Below is a small trained network, with its code and all its weights. Each question gives an input and a class and asks what happens when units are switched off, that is, made to give their printed mean instead of their output.

import numpy as np


def w(rows, s, z=0):
    codes = np.array(rows[::2]) - 128.0
    scale = np.full(codes.shape[1], s)
    scale[-1] = z or s
    return codes * scale


def f(y):
    return np.maximum(y, 0)


def log_softmax(a):
    a = a - a.max(-1, keepdims=True)
    return a - np.log(np.exp(a).sum(-1, keepdims=True))


def net(x, mask):
    res = np.array(x, float).reshape(1, 6) / 4 @ E
    y = f(res @ A[0][:, :-1].T + A[0][:, -1])
    res = res + np.where(mask, y, B[0][:, -1]) @ B[0][:, :-1]
    return log_softmax(res[-1] @ U[:, :-1].T + U[:, -1])


A, B = {}, {}
E = w([
[50,26,206],'x0',
[127,126,125],'x1',
[128,126,126],'x2',
[128,129,126],'x3',
[176,149,248],'x4',
[191,69,110],'x5',
],0.013)
A[0] = w([
[33,155,154,124],'N1',
[239,17,103,217],'N2',
[52,225,136,204],'N3',
[41,110,63,80],'N4',
[4,4,186,2],'N5',
[97,120,94,6],'N6',
[39,68,13,132],'N7',
[149,126,213,52],'N8',
[112,77,57,17],'N9',
],0.012,0.0048)
B[0] = w([
[88,16,127,182],'N1',
[39,39,91,236],'N2',
[57,59,78,209],'N3',
[172,147,197,190],'N4',
[184,191,2,251],'N5',
[211,112,191,142],'N6',
[176,136,231,236],'N7',
[177,188,245,193],'N8',
[145,157,193,171],'N9',
],0.0085,0.013)
U = w([
[170,123,220,78],'0',
[194,185,8,107],'1',
[91,92,129,255],'2',
[24,22,126,64],'3',
],0.011,0.0094)

Each question gives the input, the list of numbers given to net, and the class t.
The units are the neurons (one row each of A and B). Each row of codes is followed by its name. A weight is (code - 128) times the scale printed after its matrix; where a second scale follows, it is the last column's (A, B and U).
mask holds one flag per neuron, in row order. A switched-off neuron (its flag False) gives its mean, the last column of its row in B, instead of its output. The means were averaged over made-up inputs and are rounded, as every weight is.
A unit's drop is (log p(t) with every unit on - log p(t) with that unit switched off) / (log p(t) with every unit on - log p(t) with every unit switched off).
The circuit of an input: a set's keep is (log p(t) with only the set's units on - log p(t) with every unit switched off) / (log p(t) with every unit on - log p(t) with every unit switched off). Starting from all 9 units, units are removed one at a time, each time the one whose removal leaves the highest keep (on an exact tie, the one counted first), for as long as the keep stays at least 0.8.
units of the circuit, in order: the units of the circuit, biggest drop first
top k neurons: the k neurons with the biggest drops, biggest first
drop when u is switched off: that unit's drop, to one decimal
input [-2,7,-8,2,-5,6], class 2: units of the circuit, in order -> (N2 N7)
input [-6,5,3,7,-8,-3], class 0: units of the circuit, in order -> (N7 N5)
input [-6,-8,7,-2,0,4], class 2: units of the circuit, in order -> (N5)
input [-1,-2,-5,-2,-1,7], class 3: top 2 neurons -> (N2 N5)
input [8,-4,0,-1,2,-6], class 1: top 2 neurons -> (N5 N2)
input [4,-7,6,6,6,7], class 2: top 4 neurons -> (N2 N7 N8 N5)
input [-3,4,5,-3,-8,-6], class 0: top 2 neurons -> (N7 N4)
input [7,-4,-6,-4,5,3], class 1: top 2 neurons -> (N5 N7)
input [-2,1,0,5,-3,2], class 0: top 3 neurons -> (N5 N3 N7)
input [-2,3,4,-1,1,-7], class 3: top 2 neurons -> (N3 N5)
input [-4,-8,-5,-8,4,7], class 2: top 3 neurons -> (N2 N5 N3)
input [3,3,5,-6,-5,1], class 0: units of the circuit, in order -> (N7 N4)
input [1,0,-6,3,7,8], class 3: top 2 neurons -> (N2 N7)
input [-4,3,8,0,-1,6], class 3: units of the circuit, in order -> (N2)
input [8,-4,-4,4,6,-3], class 1: top 2 neurons -> (N5 N7)
input [-3,1,-7,7,7,-8], class 3: top 2 neurons -> (N3 N7)
input [-6,8,5,-2,5,7], class 2: top 4 neurons -> (N5 N2 N3 N1)
input [-5,-7,-6,2,-8,-1], class 0: top 2 neurons -> (N7 N5)
input [7,-2,6,-4,-4,-5], class 1: top 2 neurons -> (N5 N2)
input [-6,7,-1,-5,4,2], class 2: top neuron -> (N5)
input [7,5,-1,6,5,-4], class 1: drop when N2 is switched off -> 0.1
input [5,-7,3,-5,-7,6], class 0: drop when N4 is switched off -> 0.2
input [7,5,4,-5,-1,-3], class 1: drop when N5 is switched off -> 1.1
input [0,-5,-8,-3,-2,8], class 3: drop when N2 is switched off -> 0.7
